Below is a small trained network, with its code and all its weights. Each question gives an input and a target symbol and asks what happens when units are switched off, that is, made to give their printed mean instead of their output.

import numpy as np


def w(rows, s, z=0):
    codes = np.array(rows[::2]) - 128.0
    scale = np.full(codes.shape[1], s)
    scale[-1] = z or s
    return codes * scale


def norm(h):
    return h / np.sqrt((h * h).mean(-1, keepdims=True) + 1e-5)


def f(y):
    return np.maximum(y, 0)


def softmax(a):
    e = np.exp(a - a.max(-1, keepdims=True))
    return e / e.sum(-1, keepdims=True)


def log_softmax(a):
    a = a - a.max(-1, keepdims=True)
    return a - np.log(np.exp(a).sum(-1, keepdims=True))


def net(x, mask):
    ids = ['ΔΘΛΨΩαβγεζημξπστ'.index(c) for c in x.split()]
    T = len(ids)
    res = E[ids] + P[:T]
    r = norm(res)
    for j in range(2):
        rows = slice(3 * j, 3 * j + 3)
        q, k, v = (r @ M[0][rows].T for M in (Q, K, V))
        z = softmax(np.where(np.tri(T) > 0, q @ k.T / 3**0.5, -1e9)) @ v
        o = O[0][rows]
        res = res + np.where(mask[j], z, o[:, -1]) @ o[:, :-1]
    y = f(norm(res) @ A[0][:, :-1].T + A[0][:, -1])
    res = res + np.where(mask[2:10], y, B[0][:, -1]) @ B[0][:, :-1]
    return log_softmax(norm(res)[-1] @ U[:, :-1].T + U[:, -1])


Q, K, V, O, A, B = {}, {}, {}, {}, {}, {}
E = w([
[61,71,68,118],'Δ',
[106,158,156,135],'Θ',
[98,164,147,129],'Λ',
[114,100,149,114],'Ψ',
[97,160,143,133],'Ω',
[64,133,119,131],'α',
[107,75,166,174],'β',
[64,166,175,154],'γ',
[104,93,51,92],'ε',
[136,64,151,131],'ζ',
[153,139,117,56],'η',
[136,84,135,62],'μ',
[183,139,100,145],'ξ',
[114,243,167,154],'π',
[103,151,117,110],'σ',
[7,135,233,69],'τ',
],0.018)
P = w([
[57,142,2,160],'0',
[193,228,211,89],'1',
[91,119,2,118],'2',
[170,168,148,125],'3',
[110,124,94,122],'4',
[141,132,118,136],'5',
[123,138,114,138],'6',
[171,109,100,125],'7',
],0.0083)
Q[0] = w([
[81,160,60,2],'head 0',
[210,141,157,92],'head 0',
[122,123,110,74],'head 0',
[152,127,175,54],'head 1',
[155,190,242,152],'head 1',
[209,128,168,146],'head 1',
],0.0098)
K[0] = w([
[56,131,212,176],'head 0',
[57,135,118,184],'head 0',
[54,160,141,255],'head 0',
[205,130,54,156],'head 1',
[119,78,97,110],'head 1',
[15,132,163,93],'head 1',
],0.0073)
V[0] = w([
[226,92,104,77],'head 0',
[137,172,113,7],'head 0',
[162,152,93,152],'head 0',
[220,104,41,23],'head 1',
[204,214,76,242],'head 1',
[116,236,133,77],'head 1',
],0.011)
O[0] = w([
[235,115,61,77,74],'head 0',
[198,110,195,86,68],'head 0',
[199,212,90,138,149],'head 0',
[94,148,44,72,1],'head 1',
[191,240,81,187,107],'head 1',
[171,222,255,66,7],'head 1',
],0.009,0.0025)
A[0] = w([
[218,97,16,61,253],'neuron 0',
[172,208,177,142,179],'neuron 1',
[153,139,97,36,231],'neuron 2',
[168,32,79,233,222],'neuron 3',
[61,125,67,27,187],'neuron 4',
[148,114,254,15,249],'neuron 5',
[170,78,165,184,100],'neuron 6',
[160,76,177,75,81],'neuron 7',
],0.0079,0.0043)
B[0] = w([
[85,170,50,139,216],'neuron 0',
[34,210,100,115,172],'neuron 1',
[62,186,50,157,172],'neuron 2',
[135,174,44,119,254],'neuron 3',
[64,88,80,124,180],'neuron 4',
[1,172,132,127,200],'neuron 5',
[155,104,73,148,171],'neuron 6',
[71,168,171,95,152],'neuron 7',
],0.0074,0.0083)
U = w([
[127,101,148,91,41],'Δ',
[141,149,199,134,69],'Θ',
[143,141,187,103,46],'Λ',
[116,91,159,82,59],'Ψ',
[130,153,190,135,1],'Ω',
[150,116,179,118,54],'α',
[94,94,129,208,179],'β',
[128,125,204,161,61],'γ',
[115,122,118,114,193],'ε',
[150,59,116,130,202],'ζ',
[113,148,130,4,115],'η',
[83,76,120,3,75],'μ',
[140,201,68,119,118],'ξ',
[133,173,174,127,48],'π',
[60,169,126,132,253],'σ',
[107,103,207,78,126],'τ',
],0.013,0.0043)

Each question gives the input, a string of symbols that net reads in full, and the target symbol t.
The units are the heads (3 rows each of Q, K, V and O) and the neurons (one row each of A and B). Each row of codes is followed by its name. A weight is (code - 128) times the scale printed after its matrix; where a second scale follows, it is the last column's (O, A, B and U).
mask holds one flag per unit, heads first, then neurons. A switched-off unit (its flag False) gives its mean, the last column of its rows in O or B, instead of its output. The means were averaged over made-up inputs and are rounded, as every weight is.
A unit's drop is (log p(t) with every unit on - log p(t) with that unit switched off) / (log p(t) with every unit on - log p(t) with every unit switched off).
The circuit of an input: a set's keep is (log p(t) with only the set's units on - log p(t) with every unit switched off) / (log p(t) with every unit on - log p(t) with every unit switched off). Starting from all 10 units, units are removed one at a time, each time the one whose removal leaves the highest keep (on an exact tie, the one counted first), for as long as the keep stays at least 0.8.
circuit, biggest first: the units of the circuit, biggest drop first
k most important neurons: the k neurons with the biggest drops, biggest first
which heads matter: for each layer, one digit per head in row order, 1 if its drop is at least 0.15 and else 0, layers parted by /
drop when u is switched off: that unit's drop, to one decimal
input ξ ξ Ψ, target ξ: circuit, biggest first	head 1
input β μ Ω Δ μ μ Ψ, target μ: which heads matter	01
input γ β γ β β γ, target β: which heads matter	01
input η Ω Δ β ζ β β, target ζ: which heads matter	11
input Δ ζ ξ ξ μ, target ξ: which heads matter	01
input α α Ψ ξ β, target ξ: 2 most important neurons	neuron 3; neuron 4
input β Λ ξ β β ξ Ψ, target ξ: which heads matter	01
input β Θ ξ ζ, target ξ: which heads matter	10
input β ξ ξ ξ Θ, target ξ: which heads matter	11
input ξ β β β Ω, target β: which heads matter	11
input β β γ β β Ω, target β: which heads matter	01
input η β η ξ β, target ξ: which heads matter	10
input ξ β β β ε Ω β α, target β: drop when head 1 is switched off	0.4
input ζ μ Δ, target μ: drop when neuron 4 is switched off	0.0
input β μ β β μ β Ω β, target ζ: circuit, biggest first	head 0
input Λ ξ β ξ η ξ α, target ξ: drop when head 0 is switched off	0.2
